Here is a tiny trained network, its code and every weight. The questions are about switching its units off for an input and a target symbol, where a switched-off unit gives its printed mean instead of its output.

import numpy as np


def w(rows, s, z=0):
    codes = np.array(rows[::2]) - 128.0
    scale = np.full(codes.shape[1], s)
    scale[-1] = z or s
    return codes * scale


def norm(h):
    return h / np.sqrt((h * h).mean(-1, keepdims=True) + 1e-5)


def f(y):
    return np.maximum(y, 0)


def softmax(a):
    e = np.exp(a - a.max(-1, keepdims=True))
    return e / e.sum(-1, keepdims=True)


def log_softmax(a):
    a = a - a.max(-1, keepdims=True)
    return a - np.log(np.exp(a).sum(-1, keepdims=True))


def net(x, mask):
    ids = ['βγδεζλξπτφ'.index(c) for c in x.split()]
    T = len(ids)
    res = E[ids] + P[:T]
    q, k, v = (norm(res) @ M[0].T for M in (Q, K, V))
    z = softmax(np.where(np.tri(T) > 0, q @ k.T / 2**0.5, -1e9)) @ v
    res = res + np.where(mask[0], z, O[0][:, -1]) @ O[0][:, :-1]
    y = f(norm(res) @ A[0][:, :-1].T + A[0][:, -1])
    res = res + np.where(mask[1:9], y, B[0][:, -1]) @ B[0][:, :-1]
    return log_softmax(norm(res)[-1] @ U[:, :-1].T + U[:, -1])


Q, K, V, O, A, B = {}, {}, {}, {}, {}, {}
E = w([
[136,166,189,166,104,112,128,16],'β',
[129,45,154,151,65,169,80,19],'γ',
[191,220,198,181,27,93,186,35],'δ',
[148,207,204,174,72,52,174,25],'ε',
[189,139,235,146,102,176,50,95],'ζ',
[181,115,53,99,139,98,70,194],'λ',
[179,131,1,95,91,126,103,180],'ξ',
[105,131,171,158,11,81,142,22],'π',
[169,154,50,109,134,77,118,171],'τ',
[168,162,18,89,109,111,103,202],'φ',
],0.0059)
P = w([
[71,113,100,68,206,179,87,221],'0',
[164,155,15,112,87,61,89,121],'1',
[179,157,17,108,95,47,86,124],'2',
[173,157,1,119,91,69,84,123],'3',
[134,60,110,183,33,91,190,211],'4',
[168,64,118,211,34,108,186,230],'5',
[177,60,113,206,38,103,183,230],'6',
[167,130,90,213,63,109,152,167],'7',
],0.0045)
Q[0] = w([
[189,58,16,55,122,54,108,201],'head 1',
[199,209,29,97,127,64,2,75],'head 1',
],0.0064)
K[0] = w([
[125,166,113,126,254,173,140,152],'head 1',
[40,88,135,132,236,190,235,200],'head 1',
],0.0089)
V[0] = w([
[76,2,87,130,125,97,88,81],'head 1',
[9,180,152,169,235,89,155,159],'head 1',
],0.0066)
O[0] = w([
[247,148,214,76,124,201,162,75,138],'head 1',
[192,90,65,198,198,119,195,235,5],'head 1',
],0.011,0.0028)
A[0] = w([
[223,105,54,145,152,118,183,171,40],'neuron 1',
[63,122,255,34,66,167,144,65,29],'neuron 2',
[243,135,131,19,148,122,169,108,228],'neuron 3',
[141,148,216,66,165,250,191,121,195],'neuron 4',
[158,192,199,44,47,181,120,89,178],'neuron 5',
[112,165,43,16,97,138,121,173,5],'neuron 6',
[193,109,52,124,123,88,108,179,188],'neuron 7',
[195,158,156,211,80,48,181,103,108],'neuron 8',
],0.0063,0.003)
B[0] = w([
[2,137,165,14,187,95,143,15,183],'neuron 1',
[207,199,68,218,101,144,185,99,228],'neuron 2',
[74,102,91,127,93,226,183,228,189],'neuron 3',
[71,198,148,155,29,89,140,134,168],'neuron 4',
[101,51,100,74,224,31,133,141,255],'neuron 5',
[181,86,213,150,149,134,101,102,160],'neuron 6',
[165,158,184,190,112,154,122,113,212],'neuron 7',
[164,104,154,125,114,149,57,135,173],'neuron 8',
],0.0074,0.0091)
U = w([
[153,167,75,99,67,137,231,193,131],'β',
[163,8,140,103,99,108,121,161,189],'γ',
[146,149,182,122,104,248,188,103,165],'δ',
[8,130,47,171,93,100,132,187,121],'ε',
[220,154,108,254,63,159,82,143,152],'ζ',
[96,119,146,153,229,106,211,81,149],'λ',
[145,145,58,211,164,108,182,185,245],'ξ',
[40,144,85,75,86,107,14,142,107],'π',
[141,98,251,178,189,133,81,50,4],'τ',
[164,110,13,30,153,73,115,96,29],'φ',
],0.0089,0.0034)

Each question gives the input, a string of symbols that net reads in full, and the target symbol t.
The units are the heads (2 rows each of Q, K, V and O) and the neurons (one row each of A and B). Each row of codes is followed by its name. A weight is (code - 128) times the scale printed after its matrix; where a second scale follows, it is the last column's (O, A, B and U).
mask holds one flag per unit, heads first, then neurons. A switched-off unit (its flag False) gives its mean, the last column of its rows in O or B, instead of its output. The means were averaged over made-up inputs and are rounded, as every weight is.
A unit's drop is (log p(t) with every unit on - log p(t) with that unit switched off) / (log p(t) with every unit on - log p(t) with every unit switched off).
The circuit of an input: a set's keep is (log p(t) with only the set's units on - log p(t) with every unit switched off) / (log p(t) with every unit on - log p(t) with every unit switched off). Starting from all 9 units, units are removed one at a time, each time the one whose removal leaves the highest keep (on an exact tie, the one counted first), for as long as the keep stays at least 0.8.
circuit, biggest first: the units of the circuit, biggest drop first
unit that matters most: the unit with the biggest drop
k most important neurons: the k neurons with the biggest drops, biggest first
drop of u: that unit's drop, to one decimal
input δ τ φ ε β ε ε φ, target π: circuit, biggest first => [neuron 2]
input ξ γ γ τ, target γ: circuit, biggest first => [neuron 2; neuron 6; neuron 1]
input λ φ γ ζ ζ τ, target δ: circuit, biggest first => [head 1; neuron 5; neuron 1]
input τ ξ τ, target λ: 4 most important neurons => [neuron 1; neuron 7; neuron 2; neuron 5]
input ζ φ ξ φ φ, target ζ: circuit, biggest first => [neuron 5; neuron 6]
input γ τ β ξ γ ξ λ φ, target β: 3 most important neurons => [neuron 3; neuron 5; neuron 4]
input φ γ β, target ζ: circuit, biggest first => [head 1; neuron 5]
input ζ ξ π γ, target π: circuit, biggest first => [head 1; neuron 2]
input λ β ε, target γ: 2 most important neurons => [neuron 2; neuron 8]
input ξ δ λ π, target φ: circuit, biggest first => [neuron 5; neuron 7; neuron 4]
input ξ φ β, target φ: 2 most important neurons => [neuron 5; neuron 7]
input φ π ξ, target τ: 4 most important neurons => [neuron 6; neuron 7; neuron 1; neuron 2]
input λ γ π, target γ: circuit, biggest first => [head 1; neuron 2; neuron 8; neuron 3]
input γ γ δ δ φ ξ ζ λ, target β: unit that matters most => head 1
input φ λ ε, target ζ: 2 most important neurons => [neuron 5; neuron 1]
input ε π λ γ φ φ φ, target ε: circuit, biggest first => [head 1; neuron 2]
input π φ ε λ β ξ, target φ: circuit, biggest first => [head 1; neuron 5; neuron 2]
input τ π π, target τ: 2 most important neurons => [neuron 1; neuron 2]
input φ ζ β φ ξ ξ ξ, target τ: 2 most important neurons => [neuron 1; neuron 7]
input δ ζ γ ξ, target π: circuit, biggest first => [neuron 2]
input φ γ ξ φ, target τ: circuit, biggest first => [neuron 6; neuron 7]
input ζ λ δ, target π: circuit, biggest first => [head 1; neuron 2]
input λ φ φ φ ε γ ξ ξ, target δ: 2 most important neurons => [neuron 5; neuron 1]
input β γ γ φ π β, target δ: 3 most important neurons => [neuron 2; neuron 3; neuron 1]
input ξ φ δ λ, target γ: 3 most important neurons => [neuron 2; neuron 6; neuron 3]
input γ λ φ, target β: 3 most important neurons => [neuron 3; neuron 4; neuron 5]
input ζ ζ φ ξ, target ζ: unit that matters most => neuron 5
input β φ φ π λ, target ξ: 3 most important neurons => [neuron 5; neuron 7; neuron 6]
input δ δ δ λ, target π: 3 most important neurons => [neuron 2; neuron 5; neuron 3]
input ε ε ξ φ, target ε: drop of neuron 1 => 0.3
